Below are the code and all the weights of a small trained network. Each question names an input and a target symbol and asks about switching units off, where a switched-off unit gives its printed mean instead of its output.

import numpy as np


def w(rows, s, z=0):
    codes = np.array(rows[::2]) - 128.0
    scale = np.full(codes.shape[1], s)
    scale[-1] = z or s
    return codes * scale


def norm(h):
    return h / np.sqrt((h * h).mean(-1, keepdims=True) + 1e-5)


def f(y):
    return np.maximum(y, 0)


def softmax(a):
    e = np.exp(a - a.max(-1, keepdims=True))
    return e / e.sum(-1, keepdims=True)


def log_softmax(a):
    a = a - a.max(-1, keepdims=True)
    return a - np.log(np.exp(a).sum(-1, keepdims=True))


def net(x, mask):
    ids = ['δηθλμπστψω'.index(c) for c in x.split()]
    T = len(ids)
    res = E[ids] + P[:T]
    r = norm(res)
    for j in range(2):
        rows = slice(3 * j, 3 * j + 3)
        q, k, v = (r @ M[0][rows].T for M in (Q, K, V))
        z = softmax(np.where(np.tri(T) > 0, q @ k.T / 3**0.5, -1e9)) @ v
        o = O[0][rows]
        res = res + np.where(mask[j], z, o[:, -1]) @ o[:, :-1]
    y = f(norm(res) @ A[0][:, :-1].T + A[0][:, -1])
    res = res + np.where(mask[2:10], y, B[0][:, -1]) @ B[0][:, :-1]
    return log_softmax(norm(res)[-1] @ U[:, :-1].T + U[:, -1])


Q, K, V, O, A, B = {}, {}, {}, {}, {}, {}
E = w([
[206,181,135,209,178,8],'δ',
[172,91,165,168,27,233],'η',
[142,73,118,73,237,201],'θ',
[60,131,144,109,185,209],'λ',
[224,78,157,15,206,125],'μ',
[69,147,255,115,156,112],'π',
[193,197,187,44,230,124],'σ',
[99,247,102,93,195,108],'τ',
[207,188,37,149,106,35],'ψ',
[22,84,99,2,30,39],'ω',
],0.0058)
P = w([
[54,2,51,151,199,54],'0',
[66,51,109,81,253,86],'1',
[91,98,114,95,221,79],'2',
[100,118,123,93,187,142],'3',
[125,153,143,96,168,137],'4',
[143,183,159,96,143,153],'5',
[161,209,169,90,133,166],'6',
[175,236,185,99,100,190],'7',
],0.0037)
Q[0] = w([
[73,172,198,54,97,179],'h1',
[149,169,147,87,204,182],'h1',
[172,5,119,151,60,166],'h1',
[177,81,107,203,96,185],'h2',
[104,103,96,183,128,104],'h2',
[70,141,233,29,116,204],'h2',
],0.015)
K[0] = w([
[189,166,166,83,97,178],'h1',
[113,210,176,136,159,179],'h1',
[130,5,151,150,102,166],'h1',
[150,88,176,149,187,174],'h2',
[122,85,100,120,175,140],'h2',
[174,203,157,27,90,135],'h2',
],0.016)
V[0] = w([
[89,99,111,129,97,149],'h1',
[125,133,192,82,133,115],'h1',
[67,112,167,147,153,108],'h1',
[54,150,192,91,139,135],'h2',
[94,183,139,210,160,147],'h2',
[116,166,9,107,122,153],'h2',
],0.016)
O[0] = w([
[116,115,149,224,159,142,68],'h1',
[134,59,80,120,59,182,235],'h1',
[171,144,60,152,61,158,197],'h1',
[101,201,59,168,119,51,253],'h2',
[18,116,76,208,169,179,76],'h2',
[62,215,171,1,143,220,38],'h2',
],0.0077,0.0051)
A[0] = w([
[110,159,104,97,98,80,57],'n1',
[114,202,144,213,65,114,148],'n2',
[93,114,152,75,132,163,170],'n3',
[178,88,81,109,162,150,68],'n4',
[212,226,120,212,173,220,7],'n5',
[100,104,240,218,70,136,78],'n6',
[64,95,122,139,69,2,73],'n7',
[184,193,98,155,181,79,38],'n8',
],0.013,0.0017)
B[0] = w([
[61,121,128,121,146,96,211],'n1',
[235,184,71,158,184,90,232],'n2',
[142,113,97,205,109,138,192],'n3',
[85,144,173,162,177,102,199],'n4',
[212,90,41,63,224,99,178],'n5',
[71,253,186,149,32,125,248],'n6',
[41,20,188,93,104,176,253],'n7',
[172,162,105,155,68,197,207],'n8',
],0.015,0.006)
U = w([
[37,70,166,75,91,79,199],'δ',
[78,183,220,187,39,134,97],'η',
[208,140,30,107,235,138,44],'θ',
[168,174,77,21,80,86,54],'λ',
[26,211,39,126,169,141,125],'μ',
[89,124,166,206,255,105,149],'π',
[168,60,43,204,78,93,167],'σ',
[234,88,195,90,172,49,148],'τ',
[159,144,153,113,173,185,84],'ψ',
[142,103,128,118,101,254,251],'ω',
],0.0081,0.0019)

Each question gives the input, a string of symbols that net reads in full, and the target symbol t.
The units are the heads (3 rows each of Q, K, V and O) and the neurons (one row each of A and B). Each row of codes is followed by its name. A weight is (code - 128) times the scale printed after its matrix; where a second scale follows, it is the last column's (O, A, B and U).
mask holds one flag per unit, heads first, then neurons. A switched-off unit (its flag False) gives its mean, the last column of its rows in O or B, instead of its output. The means were averaged over made-up inputs and are rounded, as every weight is.
A unit's drop is (log p(t) with every unit on - log p(t) with that unit switched off) / (log p(t) with every unit on - log p(t) with every unit switched off).
The circuit of an input: a set's keep is (log p(t) with only the set's units on - log p(t) with every unit switched off) / (log p(t) with every unit on - log p(t) with every unit switched off). Starting from all 10 units, units are removed one at a time, each time the one whose removal leaves the highest keep (on an exact tie, the one counted first), for as long as the keep stays at least 0.8.
circuit, biggest first: the units of the circuit, biggest drop first
top k neurons: the k neurons with the biggest drops, biggest first
which heads matter: for each layer, one digit per head in row order, 1 if its drop is at least 0.15 and else 0, layers parted by /
input θ τ δ η η τ δ, target λ: which heads matter => 11
input τ π π δ τ σ, target μ: top 2 neurons => n7, n6
input λ μ θ η τ σ μ μ, target δ: circuit, biggest first => h1, n2
input η μ θ ψ θ λ, target ω: circuit, biggest first => h2, n3
input π η π λ τ τ θ, target μ: which heads matter => 11
input η τ η η θ, target π: which heads matter => 00
input θ δ ψ ψ, target λ: which heads matter => 11
input π μ θ π θ ω θ, target λ: which heads matter => 01
input ψ η θ ω, target δ: top neuron => n7
input δ θ η τ λ η ψ, target π: which heads matter => 11
input θ η τ λ π η η θ, target π: top 3 neurons => n4, n6, n7
input λ η μ, target τ: top 2 neurons => n6, n4
input η π η τ η μ, target μ: top 3 neurons => n7, n2, n6
input λ σ ω π η μ δ, target μ: circuit, biggest first => h2
input λ θ λ σ λ ψ θ π, target ω: circuit, biggest first => h2, n6
input ψ λ η τ θ τ η σ, target μ: top 3 neurons => n7, n1, n6
input μ ω η η λ, target λ: which heads matter => 01
input σ τ μ π θ π δ μ, target σ: which heads matter => 10
input δ σ ψ μ, target ω: which heads matter => 01
input μ μ π δ π δ δ, target δ: top 3 neurons => n7, n2, n6
input θ λ δ η θ ω δ, target λ: which heads matter => 11
input μ π η μ δ, target δ: circuit, biggest first => n7
input η η η ω ψ π δ, target τ: circuit, biggest first => h2, h1
input τ π η η π δ η τ, target μ: which heads matter => 11
input δ θ ψ μ π μ δ, target π: which heads matter => 11
input η τ η ψ θ, target ω: which heads matter => 01
input π η η λ, target θ: top neuron => n5
input ψ η μ θ, target τ: top 2 neurons => n6, n7
